Each row has a name. Each piece below is followed by the name of the row it came from, unless a question asks for something else. Each question is about the rows just above it. Places in a row count from 1.

[117 135 110 149  85 100 137 132  40 142 119 196 134 119 160 131 161 177
 120  88 139 122 104  18 104 145 158 128 185 146 126  74 205] = z_58
[149 177 131 205 122 104  74 142 139  88  39 110 196  85 161 146 119 128
 158 185 132 119 160 117 126  18 100 104 145 137 134 135 120] = z_726
[161 135 146 137 100 196  74 104 149 139 132 120 158  18 131 110 134 119
 117  85 122 145  40 128  88 177 185 104 160 126 142 204 119] = z_981
[ 18  40  74  85  88 100 104 104 110 117 119 119 120 122 126 128 131 132
 134 135 137 139 142 145 146 149 158 160 161 177 185 196 205] is which row reordered?	z_58
Which row holds these entries in another order? [119 204 142 126 160 104 185 177  88 128  40 145 122  85 117 119 134 110
 131  18 158 120 132 139 149 104  74 196 100 137 146 135 161]	z_981
Which row holds these entries in another order? [122 134 119 177 104 205 135 161 196 100 119  18 131 117 145 146 158 128
 104 185 139 149 110  74 126  88 137 160  40 120  85 142 132]	z_58

[130 102 145 110 110 161] -> z_778
[120 175 149 132 124 133] -> z_19
[155 147  94 154 139  93] -> z_689
[146 130 145 159 174  81] -> z_84
[177 140 146  86 160 127] -> z_597
[117 111 117  43 148 164] -> z_29
[120 138 130 190 128 130] -> z_189
[110 162 145 130 110 102] -> z_176
[151 129 144 120  92  83] -> z_860
[199 166 108 153 135 169] -> z_487
[110 102 110 162 145 130] is which row reordered?	z_176
Count the entries of [146 130 145 159 174]:	5
One entry of z_860 was changed: [151 129 144 120  92  84]. Where, and from what?	6, [83]
Put [120 128 130 130 138 190] back in order: which row is it?	z_189

[128 128 129 129 129 127 129] = z_670
[137 143 127 128 117 121 129] = z_136
[140 169 124 103 129 102 130] = z_103
[141 129 123 134 131 123 124] = z_36
[128 129 131 133 136 124 133] = z_792
[234 138  85 178 157  86  99] = z_515
[130 131 128 128 126 127 128] = z_539
[160 232 117  64 130  64 132] = z_698
[ 86 138 179 234 157  85  99] = z_169
[132 144 126 118 128 118 128] = z_645
[130 131 128 128 125 126 128] = z_119
Which row holds these entries in another order? [ 85  86  99 138 157 178 234]	z_515
Count the entries of [141 129 123 134 131 123]:	6
Where does [130 131 128 128 126 126 128] differ from z_539, and what was there?	6, [127]
One entry of z_36 was changed: [141 129 123 135 131 123 124]. Where, and from what?	4, [134]

[134  91 142 146 170 125 134 107 130 101 104 101 134 138 132 136] : z_40
[135  75 148 146 170 125 134 107 130 114 104 101 134 138 132 136] : z_762
[ 45  75 189 108 170  87 134 107 130 126 104 101 204 138 118 136] : z_174
[129  75  37 146 170 125 134 107 130 126 104 101 134 138 132 136] : z_925
[129  75  36 146 170 125 134 107 130 126 104 101 134 138 132 136] : z_494
[136 134  45 189  87 104 101 108 137 170 126  75 107 118 204 130] : z_880
[129  75  44 158 170 125 134 107 130 126 104 101 134 138 132 136] : z_83
Where does [129  75  44 158 170 125 134 107 130 126 104 100 134 138 132 136] differ from z_83, and what was there?	12, [101]
Put [136 118 138 204 101 104 126 130 107 134  87 170 108 189  75  45] back in order: which row is it?	z_174
Put [101  75  45 107 104 118 108 189 204 136  87 170 134 126 138 130] back in order: which row is it?	z_174
Number of entries in [136 134  45 189  87 104 101 108 137 170 126  75 107 118 204 130]:	16
Put [130 134 101  91 107 104 101 134 134 138 136 142 170 132 125 146] back in order: which row is it?	z_40
Changed z_83: [129  75  44 158 170 125 134 107 131 126 104 101 134 138 132 136]. Place and old value:	9, [130]

[ 90 159 145  87  68 110 177 100  95  82  96 104 142 199 134  50 184  48
  57  89 179  45 137  62 131  73 139 109 212 144 135 189  67 143 126 198
 205  86 151  53 167 205  50 127  82 114] -> z_967
[ 53 114  47 205  83 117 124  69 105 199 212 178  51 190 129 161  53  61
 197 182 140  77 209 171  98 178 129 131  80  57 112  46  74  63  77 119
 121 171  44 107 204 148 163 147  56  85] -> z_420
[106  80 213 199  69 105 172 117 103 118 101  97 144 187  83 147  52  67
  84 118  47 143 150 205  70 189  91 162 104 146 101 103  69 139  94 200
 102 191 210 187 155  71  68 173 194 155] -> z_297
[115 157 136  63 127  83 111  58 170 179 155  96 211 165 209 186  79 176
 135  74 186  64 174 103 162 116 208  88  67  53  86  81  65  85 116 139
  94  48 185 112 168 188 164 188 166 120] -> z_152
[115 157 136  63 127  83 111  58 170 179 155  96 211 165 209 186  79 176
 135  74 186  64 174 103 162 116 208  88  67 191 155 212  85  76  74  50
 185 207  80  99 191 177 105 137 145 149] -> z_730
[ 85  68 172 174 177 166 161  64 165 193  95 179 153 137  78  52 118 167
  66 112  56 154 135 180 105  67 154  83 170 209  76 183  94 120 172 142
 145 175 184  72 110 178  69  76 120 193] -> z_244
[ 90 208 145  87  68 110 177 100  95  82  96 104 142 199 134  76 184  48
  57  89 179  45 137  62 131  73 139 109 212 144 135 189  67 143 126 198
 205  86 151  53 167 205  50 127  82 114] -> z_760
[144  82 207  87  53 139  94 122 178 147 190  77 136 134 121 104 111  60
  71 160 177 162  66  96  57 175  46  90 137  62 172  77 208  49 180  68
 182 178 195 132 144 141  56 112 186 200] -> z_577
[ 52 184 106 149 141 182  64  58  96  66  65 155 176  84 108  90 204  61
 204 149  72 100  93  88 117  49 167 183  84  97  45 145 206  91  89 118
 199 107 112 124 150  83  78 174 186  65] -> z_422
[ 86 110 199 157 110 125 202 148  98 157  95  92  91 157 116  82 118 155
 180 109 128 141 169  92 190 149  69 110  63 202 129 116 149 123 104 163
 124 203 133 153  83 208 153 105 200  44] -> z_824
How many entries does [ 86 110 199 157 110 125 202 148  98 157  95  92  91 157 116  82 118 155
 180 109 128 141 169  92 190 149  69 110  63 202 129 116 149 123 104 163
 124] have?	37
How many entries does [115 157 136  63 127  83 111  58 170 179 155  96 211 165 209 186  79 176
 135  74 186  64 174 103 162 116 208  88  67  53] have?	30
Where does [115 157 136  63 127  83 111  58 170 179 155  96 211 165 209 186  79 176
 135  74 186  64 174 104 162 116 208  88  67  53  86  81  65  85 116 139
  94  48 185 112 168 188 164 188 166 120] differ from z_152, and what was there?	24, [103]

[151 115 144  48 186  96 127 142 101] : z_110
[ 94 181 206  87  71 178 146  95  85] : z_182
[ 83  76  89 171  50  99 121 129 160] : z_906
[ 89 100 171  76 121 129  83 160  50] : z_251
[ 98  73  87  93 176  68  68 153 152] : z_810
Count the entries of [151 115 144  48 186  96 127]:	7
Put [100  83  89 121  76 160 129 171  50] back in order: which row is it?	z_251
Changed z_182: [ 94 181 206  87  71 178 146  95  86]. Place and old value:	9, [85]
How many entries does [ 89 100 171  76 121 129  83] have?	7

